Here is a tiny trained network, its code and every weight. The questions are about switching its units off for an input and a target symbol, where a switched-off unit gives its printed mean instead of its output.

import numpy as np


def w(rows, s, z=0):
    codes = np.array(rows[::2]) - 128.0
    scale = np.full(codes.shape[1], s)
    scale[-1] = z or s
    return codes * scale


def f(y):
    return y / 2 * (1 + np.tanh(0.7978845608 * (y + 0.044715 * y**3)))


def softmax(a):
    e = np.exp(a - a.max(-1, keepdims=True))
    return e / e.sum(-1, keepdims=True)


def log_softmax(a):
    a = a - a.max(-1, keepdims=True)
    return a - np.log(np.exp(a).sum(-1, keepdims=True))


def net(x, mask):
    ids = ['γδεζθμπψω'.index(c) for c in x.split()]
    T = len(ids)
    res = E[ids] + P[:T]
    r = res
    for j in range(2):
        rows = slice(4 * j, 4 * j + 4)
        q, k, v = (r @ M[0][rows].T for M in (Q, K, V))
        z = softmax(np.where(np.tri(T) > 0, q @ k.T / 4**0.5, -1e9)) @ v
        o = O[0][rows]
        res = res + np.where(mask[j], z, o[:, -1]) @ o[:, :-1]
    y = f(res @ A[0][:, :-1].T + A[0][:, -1])
    res = res + np.where(mask[2:10], y, B[0][:, -1]) @ B[0][:, :-1]
    return log_softmax(res[-1] @ U[:, :-1].T + U[:, -1])


Q, K, V, O, A, B = {}, {}, {}, {}, {}, {}
E = w([
[171,153,124],'γ',
[61,111,13],'δ',
[121,252,173],'ε',
[154,144,60],'ζ',
[12,97,102],'θ',
[163,164,124],'μ',
[77,85,134],'π',
[168,138,66],'ψ',
[193,132,168],'ω',
],0.02)
P = w([
[35,71,202],'0',
[90,72,163],'1',
[121,99,135],'2',
[144,123,108],'3',
[165,139,83],'4',
[182,159,65],'5',
[198,177,46],'6',
[209,196,26],'7',
[220,209,1],'8',
],0.0071)
Q[0] = w([
[143,244,139],'h1',
[186,177,94],'h1',
[144,204,140],'h1',
[135,211,145],'h1',
[203,142,166],'h2',
[5,5,133],'h2',
[115,10,215],'h2',
[252,126,92],'h2',
],0.017)
K[0] = w([
[127,195,54],'h1',
[189,129,132],'h1',
[140,179,75],'h1',
[126,183,67],'h1',
[176,130,167],'h2',
[2,84,126],'h2',
[64,70,198],'h2',
[202,195,168],'h2',
],0.021)
V[0] = w([
[137,129,142],'h1',
[82,152,196],'h1',
[93,112,56],'h1',
[179,112,100],'h1',
[57,254,50],'h2',
[101,193,114],'h2',
[168,67,181],'h2',
[132,57,66],'h2',
],0.0078)
O[0] = w([
[141,139,131,129],'h1',
[219,131,95,146],'h1',
[53,54,123,109],'h1',
[76,147,159,118],'h1',
[87,1,175,253],'h2',
[139,62,146,192],'h2',
[166,201,97,67],'h2',
[32,146,144,62],'h2',
],0.0079,0.0063)
A[0] = w([
[55,161,134,215],'n1',
[193,100,144,92],'n2',
[147,93,66,105],'n3',
[50,253,81,142],'n4',
[39,162,89,1],'n5',
[144,194,108,83],'n6',
[75,193,154,98],'n7',
[138,157,214,197],'n8',
],0.016,0.0078)
B[0] = w([
[89,67,77,189],'n1',
[93,121,200,205],'n2',
[181,177,146,161],'n3',
[82,172,254,179],'n4',
[238,185,134,161],'n5',
[101,114,75,183],'n6',
[158,53,102,136],'n7',
[156,128,65,254],'n8',
],0.026,0.009)
U = w([
[99,254,48,212],'γ',
[108,125,116,107],'δ',
[214,111,213,210],'ε',
[93,92,62,7],'ζ',
[137,129,142,126],'θ',
[187,189,67,145],'μ',
[133,135,133,82],'π',
[27,91,130,211],'ψ',
[65,202,156,119],'ω',
],0.0081,0.0022)

Each question gives the input, a string of symbols that net reads in full, and the target symbol t.
The units are the heads (4 rows each of Q, K, V and O) and the neurons (one row each of A and B). Each row of codes is followed by its name. A weight is (code - 128) times the scale printed after its matrix; where a second scale follows, it is the last column's (O, A, B and U).
mask holds one flag per unit, heads first, then neurons. A switched-off unit (its flag False) gives its mean, the last column of its rows in O or B, instead of its output. The means were averaged over made-up inputs and are rounded, as every weight is.
A unit's drop is (log p(t) with every unit on - log p(t) with that unit switched off) / (log p(t) with every unit on - log p(t) with every unit switched off).
The circuit of an input: a set's keep is (log p(t) with only the set's units on - log p(t) with every unit switched off) / (log p(t) with every unit on - log p(t) with every unit switched off). Starting from all 10 units, units are removed one at a time, each time the one whose removal leaves the highest keep (on an exact tie, the one counted first), for as long as the keep stays at least 0.8.
circuit, biggest first: the units of the circuit, biggest drop first
most important unit: the unit with the biggest drop
k most important neurons: the k neurons with the biggest drops, biggest first
heads that matter: for each layer, one digit per head in row order, 1 if its drop is at least 0.15 and else 0, layers parted by /
input μ γ ζ ε ε ω ω ζ, target ω: circuit, biggest first -> n4, h2
input ω ε θ μ ε, target μ: circuit, biggest first -> h2, n8, n4
input ζ ψ ψ, target ψ: circuit, biggest first -> h1, n8
input ε ω ψ ε ζ μ ψ δ, target μ: circuit, biggest first -> n5, h2, n4
input ε θ δ ε μ ζ μ, target ζ: circuit, biggest first -> h1, n4
input ω ε μ ε δ ψ π, target ψ: circuit, biggest first -> h2
input μ ω ψ γ μ θ ε ψ, target ε: 3 most important neurons -> n3, n8, n1
input μ ε θ ε μ ω ζ ε θ, target μ: 4 most important neurons -> n5, n2, n3, n1
input δ ω ζ μ ω ζ, target ω: circuit, biggest first -> h2, n4, h1
input ω θ ε μ ω γ θ, target μ: circuit, biggest first -> n5, h2
input μ ψ ε ψ, target ε: circuit, biggest first -> n3, n8
input ψ ψ ω θ ω ε, target ω: 2 most important neurons -> n4, n6
input γ ε ψ ω γ, target ω: circuit, biggest first -> n4, h2, h1
input γ δ ζ π ω θ, target ζ: circuit, biggest first -> n1, n4
input ψ ψ ζ, target ψ: most important unit -> h1
input ω ε ω ε μ θ, target ζ: 4 most important neurons -> n1, n4, n5, n2
input ε μ ε ζ ψ μ, target ψ: heads that matter -> 10
input γ γ ω μ ω ψ ω θ π, target ψ: heads that matter -> 01
input ε ε ε μ ψ ψ ζ ψ γ, target ψ: circuit, biggest first -> h1, n5
input δ ψ δ ζ ε ε γ ε μ, target ε: most important unit -> h2
input ε ε π ω γ ω γ, target ω: heads that matter -> 11
input ε δ ω ε ε γ ζ ζ ψ, target ζ: 3 most important neurons -> n1, n4, n2
input ε ψ ε, target ψ: 3 most important neurons -> n4, n7, n5
